Each set of rows is followed by a matrix. The matrix takes any point to its nearest point in the smallest flat space through zero that holds those rows.
+8.09	+4.92
Matrix:
+0.73	+0.44
+0.44	+0.27

-8.56	+1.34
Matrix:
+0.98	-0.15
-0.15	+0.02

-2.34	-6.75
Matrix:
+0.11	+0.31
+0.31	+0.89

+1.23	-7.11
Matrix:
+0.03	-0.17
-0.17	+0.97

+8.36	+8.11
Matrix:
+0.52	+0.50
+0.50	+0.48

+2.17	-8.96
Matrix:
+0.06	-0.23
-0.23	+0.94

-8.68	-0.63
Matrix:
+0.99	+0.07
+0.07	+0.01

+2.06	-7.20
Matrix:
+0.08	-0.26
-0.26	+0.92

+6.81	-6.88
Matrix:
+0.49	-0.50
-0.50	+0.51

-8.91	-6.57
Matrix:
+0.65	+0.48
+0.48	+0.35

-6.88	+7.05
Matrix:
+0.49	-0.50
-0.50	+0.51

-8.59	+7.83
Matrix:
+0.55	-0.50
-0.50	+0.45

-0.40	+7.05
Matrix:
+0.00	-0.06
-0.06	+1.00

-3.72	-6.68
Matrix:
+0.24	+0.43
+0.43	+0.76

-6.14	-7.37
Matrix:
+0.41	+0.49
+0.49	+0.59

-5.17	-7.04
Matrix:
+0.35	+0.48
+0.48	+0.65

-6.86	+8.58
Matrix:
+0.39	-0.49
-0.49	+0.61

+6.99	-5.64
Matrix:
+0.61	-0.49
-0.49	+0.39

+1.91	+6.44
Matrix:
+0.08	+0.27
+0.27	+0.92

+7.83	-6.04
Matrix:
+0.63	-0.48
-0.48	+0.37

-0.55	+7.09
Matrix:
+0.01	-0.08
-0.08	+0.99

-4.65	+8.77
Matrix:
+0.22	-0.41
-0.41	+0.78

-3.05	+8.46
Matrix:
+0.12	-0.32
-0.32	+0.88

+7.53	-7.93
Matrix:
+0.47	-0.50
-0.50	+0.53

-1.66	+6.68
Matrix:
+0.06	-0.23
-0.23	+0.94

-6.92	-0.06
Matrix:
+1.00	+0.01
+0.01	+0.00

+8.10	-7.13
Matrix:
+0.56	-0.50
-0.50	+0.44

-2.01	+6.70
Matrix:
+0.08	-0.28
-0.28	+0.92

-7.50	+4.10
Matrix:
+0.77	-0.42
-0.42	+0.23

-7.24	-0.29
Matrix:
+1.00	+0.04
+0.04	+0.00

-6.33	-3.51
Matrix:
+0.76	+0.42
+0.42	+0.24

+1.57	+6.79
Matrix:
+0.05	+0.22
+0.22	+0.95

-1.40	+7.56
Matrix:
+0.03	-0.18
-0.18	+0.97

+6.84	-4.47
Matrix:
+0.70	-0.46
-0.46	+0.30

+7.34	+1.06
Matrix:
+0.98	+0.14
+0.14	+0.02

+7.35	+0.17
Matrix:
+1.00	+0.02
+0.02	+0.00

+6.73	-1.52
Matrix:
+0.95	-0.21
-0.21	+0.05

-0.60	-7.40
Matrix:
+0.01	+0.08
+0.08	+0.99

-3.90	-8.36
Matrix:
+0.18	+0.38
+0.38	+0.82

-4.29	+8.04
Matrix:
+0.22	-0.42
-0.42	+0.78

-7.18	+1.78
Matrix:
+0.94	-0.23
-0.23	+0.06

+8.98	-8.58
Matrix:
+0.52	-0.50
-0.50	+0.48

-3.32	+8.58
Matrix:
+0.13	-0.34
-0.34	+0.87

+6.87	-2.28
Matrix:
+0.90	-0.30
-0.30	+0.10

+2.31	+8.91
Matrix:
+0.06	+0.24
+0.24	+0.94

-2.67	+8.16
Matrix:
+0.10	-0.30
-0.30	+0.90

-0.22	+8.54
Matrix:
+0.00	-0.03
-0.03	+1.00

-5.79	+8.74
Matrix:
+0.31	-0.46
-0.46	+0.69

-6.59	-5.54
Matrix:
+0.59	+0.49
+0.49	+0.41

+6.85	-0.81
Matrix:
+0.99	-0.12
-0.12	+0.01

+6.19	-7.26
Matrix:
+0.42	-0.49
-0.49	+0.58

+7.52	-7.61
Matrix:
+0.49	-0.50
-0.50	+0.51

-7.38	-1.57
Matrix:
+0.96	+0.20
+0.20	+0.04

-2.69	+8.53
Matrix:
+0.09	-0.29
-0.29	+0.91

-8.73	+7.37
Matrix:
+0.58	-0.49
-0.49	+0.42

+0.26	-6.75
Matrix:
+0.00	-0.04
-0.04	+1.00

-0.76	+8.21
Matrix:
+0.01	-0.09
-0.09	+0.99

+4.32	-7.57
Matrix:
+0.25	-0.43
-0.43	+0.75

+5.01	+8.00
Matrix:
+0.28	+0.45
+0.45	+0.72

+0.03	+8.29
Matrix:
+0.00	+0.00
+0.00	+1.00

+8.71	-6.51
Matrix:
+0.64	-0.48
-0.48	+0.36

+6.74	-2.70
Matrix:
+0.86	-0.35
-0.35	+0.14

-7.20	+2.53
Matrix:
+0.89	-0.31
-0.31	+0.11

+7.88	+3.64
Matrix:
+0.82	+0.38
+0.38	+0.18

-8.08	-0.54
Matrix:
+1.00	+0.07
+0.07	+0.00

-1.11	+8.52
Matrix:
+0.02	-0.13
-0.13	+0.98

+6.67	-2.58
Matrix:
+0.87	-0.34
-0.34	+0.13

+5.94	+7.91
Matrix:
+0.36	+0.48
+0.48	+0.64

-8.81	+7.83
Matrix:
+0.56	-0.50
-0.50	+0.44

-0.41	+6.61
Matrix:
+0.00	-0.06
-0.06	+1.00

+3.33	+7.77
Matrix:
+0.16	+0.36
+0.36	+0.84

-6.59	-3.89
Matrix:
+0.74	+0.44
+0.44	+0.26

+6.92	-2.46
Matrix:
+0.89	-0.32
-0.32	+0.11

-6.96	+2.22
Matrix:
+0.91	-0.29
-0.29	+0.09

-4.21	+7.34
Matrix:
+0.25	-0.43
-0.43	+0.75

+5.25	+8.96
Matrix:
+0.26	+0.44
+0.44	+0.74

-8.59	+3.38
Matrix:
+0.87	-0.34
-0.34	+0.13

+6.58	-3.31
Matrix:
+0.80	-0.40
-0.40	+0.20

+1.53	-7.17
Matrix:
+0.04	-0.20
-0.20	+0.96

-2.80	-8.06
Matrix:
+0.11	+0.31
+0.31	+0.89

+1.30	+6.55
Matrix:
+0.04	+0.19
+0.19	+0.96

-6.41	-7.58
Matrix:
+0.42	+0.49
+0.49	+0.58

+1.71	-6.85
Matrix:
+0.06	-0.23
-0.23	+0.94

+5.79	+8.31
Matrix:
+0.33	+0.47
+0.47	+0.67

-5.58	+7.61
Matrix:
+0.35	-0.48
-0.48	+0.65

-6.71	+1.19
Matrix:
+0.97	-0.17
-0.17	+0.03

-8.23	+1.21
Matrix:
+0.98	-0.14
-0.14	+0.02

+5.37	-6.47
Matrix:
+0.41	-0.49
-0.49	+0.59

+8.48	-8.54
Matrix:
+0.50	-0.50
-0.50	+0.50

+6.33	-3.51
Matrix:
+0.76	-0.42
-0.42	+0.24

+0.98	+6.92
Matrix:
+0.02	+0.14
+0.14	+0.98

-6.41	-7.71
Matrix:
+0.41	+0.49
+0.49	+0.59

-8.33	+0.44
Matrix:
+1.00	-0.05
-0.05	+0.00

-8.74	+1.93
Matrix:
+0.95	-0.21
-0.21	+0.05

+4.21	+6.89
Matrix:
+0.27	+0.44
+0.44	+0.73

+8.28	+4.88
Matrix:
+0.74	+0.44
+0.44	+0.26

-4.41	+7.34
Matrix:
+0.27	-0.44
-0.44	+0.73

-3.47	-7.07
Matrix:
+0.19	+0.40
+0.40	+0.81

+6.76	+3.87
Matrix:
+0.75	+0.43
+0.43	+0.25

-6.52	-0.64
Matrix:
+0.99	+0.10
+0.10	+0.01

-8.97	+0.91
Matrix:
+0.99	-0.10
-0.10	+0.01

-8.62	-7.56
Matrix:
+0.57	+0.50
+0.50	+0.43

+8.35	-7.31
Matrix:
+0.57	-0.50
-0.50	+0.43

+6.14	-8.40
Matrix:
+0.35	-0.48
-0.48	+0.65

+6.94	+2.49
Matrix:
+0.89	+0.32
+0.32	+0.11

+7.58	+2.39
Matrix:
+0.91	+0.29
+0.29	+0.09

-0.80	+6.71
Matrix:
+0.01	-0.12
-0.12	+0.99

+1.25	-6.78
Matrix:
+0.03	-0.18
-0.18	+0.97

+8.62	-0.76
Matrix:
+0.99	-0.09
-0.09	+0.01

+4.41	+7.44
Matrix:
+0.26	+0.44
+0.44	+0.74

+7.72	-0.29
Matrix:
+1.00	-0.04
-0.04	+0.00
